Below are the code and all the weights of a small trained network. Each question names an input and a class and asks about switching units off, where a switched-off unit gives its printed mean instead of its output.

import numpy as np


def w(rows, s, z=0):
    codes = np.array(rows[::2]) - 128.0
    scale = np.full(codes.shape[1], s)
    scale[-1] = z or s
    return codes * scale


def f(y):
    return y / 2 * (1 + np.tanh(0.7978845608 * (y + 0.044715 * y**3)))


def log_softmax(a):
    a = a - a.max(-1, keepdims=True)
    return a - np.log(np.exp(a).sum(-1, keepdims=True))


def net(x, mask):
    res = np.array(x, float).reshape(1, 5) / 4 @ E
    y = f(res @ A[0][:, :-1].T + A[0][:, -1])
    res = res + np.where(mask, y, B[0][:, -1]) @ B[0][:, :-1]
    return log_softmax(res[-1] @ U[:, :-1].T + U[:, -1])


A, B = {}, {}
E = w([
[171,160,32,223,137,142,74,168,142],'x0',
[177,109,101,48,186,159,138,163,62],'x1',
[132,125,129,138,82,179,115,97,135],'x2',
[144,53,49,130,91,113,249,187,218],'x3',
[186,184,132,123,57,66,164,89,68],'x4',
],0.012)
A[0] = w([
[102,61,67,59,59,99,219,165,155,157],'neuron 0',
[40,18,160,162,203,209,72,186,175,4],'neuron 1',
[40,166,177,208,107,43,125,131,176,121],'neuron 2',
[126,17,117,175,80,100,177,160,148,179],'neuron 3',
[106,127,169,157,65,67,114,119,195,128],'neuron 4',
[191,199,70,222,135,162,66,163,193,177],'neuron 5',
[100,139,188,100,108,118,254,55,56,95],'neuron 6',
[118,190,127,105,215,167,2,98,130,125],'neuron 7',
[232,154,169,172,51,46,181,116,47,17],'neuron 8',
[162,111,77,112,119,74,161,131,187,148],'neuron 9',
[248,106,89,9,154,180,140,135,79,121],'neuron 10',
[195,82,103,27,164,146,130,142,95,177],'neuron 11',
[202,168,15,215,190,175,66,149,111,146],'neuron 12',
[95,193,143,133,189,93,45,64,77,201],'neuron 13',
[42,86,225,57,139,188,194,94,128,141],'neuron 14',
[166,88,74,121,135,101,188,160,150,157],'neuron 15',
[176,41,118,101,140,170,151,147,253,155],'neuron 16',
[25,133,160,164,212,147,67,92,94,147],'neuron 17',
[238,128,128,48,168,147,152,144,77,131],'neuron 18',
[136,108,190,122,118,132,95,98,106,137],'neuron 19',
[46,57,192,33,107,120,111,100,156,93],'neuron 20',
[123,107,141,86,152,129,181,46,111,92],'neuron 21',
[158,182,213,144,139,142,111,103,108,184],'neuron 22',
[34,128,156,146,96,70,134,100,164,100],'neuron 23',
[110,114,147,194,191,120,88,56,4,161],'neuron 24',
[228,70,152,54,170,232,83,218,99,42],'neuron 25',
[105,110,53,107,71,132,154,133,147,143],'neuron 26',
[188,168,61,116,72,104,136,96,103,76],'neuron 27',
[133,97,125,160,172,102,153,118,126,175],'neuron 28',
[67,112,157,161,130,84,126,123,142,81],'neuron 29',
[72,130,164,170,89,86,96,100,221,97],'neuron 30',
],0.0092,0.0022)
B[0] = w([
[134,89,172,87,124,130,141,70,127,244],'neuron 0',
[11,104,36,70,106,72,69,202,17,250],'neuron 1',
[142,189,148,140,47,195,63,155,179,215],'neuron 2',
[173,78,173,104,138,179,132,88,99,224],'neuron 3',
[117,159,153,144,85,194,114,175,128,195],'neuron 4',
[125,172,134,142,154,44,211,106,167,240],'neuron 5',
[117,131,112,159,191,78,152,126,125,219],'neuron 6',
[143,88,129,93,143,151,139,95,109,236],'neuron 7',
[31,81,31,115,95,104,37,157,1,217],'neuron 8',
[155,85,160,125,116,174,195,101,110,194],'neuron 9',
[139,204,130,168,69,171,72,190,175,214],'neuron 10',
[124,188,169,162,86,167,98,146,151,199],'neuron 11',
[132,200,162,182,187,22,191,77,154,251],'neuron 12',
[173,96,159,88,137,179,171,103,146,243],'neuron 13',
[112,169,143,191,221,73,187,119,131,235],'neuron 14',
[125,99,179,98,142,155,147,131,109,205],'neuron 15',
[145,54,143,49,132,122,103,108,99,239],'neuron 16',
[166,60,122,71,107,142,85,94,91,220],'neuron 17',
[126,162,122,158,76,168,81,154,167,200],'neuron 18',
[139,80,149,85,153,106,151,129,144,173],'neuron 19',
[137,158,115,182,225,38,169,137,175,217],'neuron 20',
[113,160,166,183,176,87,134,146,111,172],'neuron 21',
[149,115,154,92,155,157,100,99,115,198],'neuron 22',
[118,185,158,173,112,146,97,162,168,192],'neuron 23',
[160,79,168,94,137,160,160,76,111,224],'neuron 24',
[133,187,134,150,73,135,73,221,188,211],'neuron 25',
[172,80,153,134,145,134,107,97,116,182],'neuron 26',
[106,130,101,86,140,59,119,134,53,174],'neuron 27',
[150,109,120,128,97,167,145,136,130,146],'neuron 28',
[123,147,133,165,99,118,71,165,159,161],'neuron 29',
[121,156,135,169,86,169,106,196,166,207],'neuron 30',
],0.0081,0.014)
U = w([
[229,64,166,93,152,172,144,85,113,251],'0',
[147,179,127,207,212,10,190,113,169,118],'1',
[144,201,138,180,64,199,70,169,202,85],'2',
[24,103,30,105,127,84,85,144,11,41],'3',
],0.014,0.0019)

Each question gives the input, the list of numbers given to net, and the class t.
The units are the neurons (one row each of A and B). Each row of codes is followed by its name. A weight is (code - 128) times the scale printed after its matrix; where a second scale follows, it is the last column's (A, B and U).
mask holds one flag per neuron, in row order. A switched-off neuron (its flag False) gives its mean, the last column of its row in B, instead of its output. The means were averaged over made-up inputs and are rounded, as every weight is.
A unit's drop is (log p(t) with every unit on - log p(t) with that unit switched off) / (log p(t) with every unit on - log p(t) with every unit switched off).
unit that matters most: the unit with the biggest drop
k most important neurons: the k neurons with the biggest drops, biggest first
drop of u: that unit's drop, to one decimal
input [-8,-7,1,-6,5], class 1: 3 most important neurons : (neuron 6; neuron 20; neuron 14)
input [8,5,8,-7,1], class 1: unit that matters most : neuron 12
input [-3,-6,1,-3,6], class 2: 3 most important neurons : (neuron 1; neuron 2; neuron 23)
input [-5,-6,6,2,6], class 2: 2 most important neurons : (neuron 1; neuron 2)
input [-4,-8,-4,0,8], class 2: 4 most important neurons : (neuron 2; neuron 1; neuron 23; neuron 4)
input [-7,3,6,-2,8], class 3: 2 most important neurons : (neuron 8; neuron 12)
input [-1,-2,8,3,-4], class 3: 3 most important neurons : (neuron 1; neuron 13; neuron 24)
input [-7,8,0,-1,2], class 2: 3 most important neurons : (neuron 10; neuron 18; neuron 11)
input [1,-7,6,8,-6], class 0: 2 most important neurons : (neuron 16; neuron 3)
input [-1,3,1,5,-6], class 3: 2 most important neurons : (neuron 1; neuron 13)
input [-6,4,-3,1,-7], class 3: 3 most important neurons : (neuron 1; neuron 12; neuron 5)
input [-5,-2,-5,7,-8], class 3: drop of neuron 7 : 0.1
input [7,1,7,-7,7], class 0: drop of neuron 13 : 3.5
input [2,-4,7,-2,7], class 3: drop of neuron 8 : 0.7
input [-8,-6,2,-7,-8], class 1: unit that matters most : neuron 20
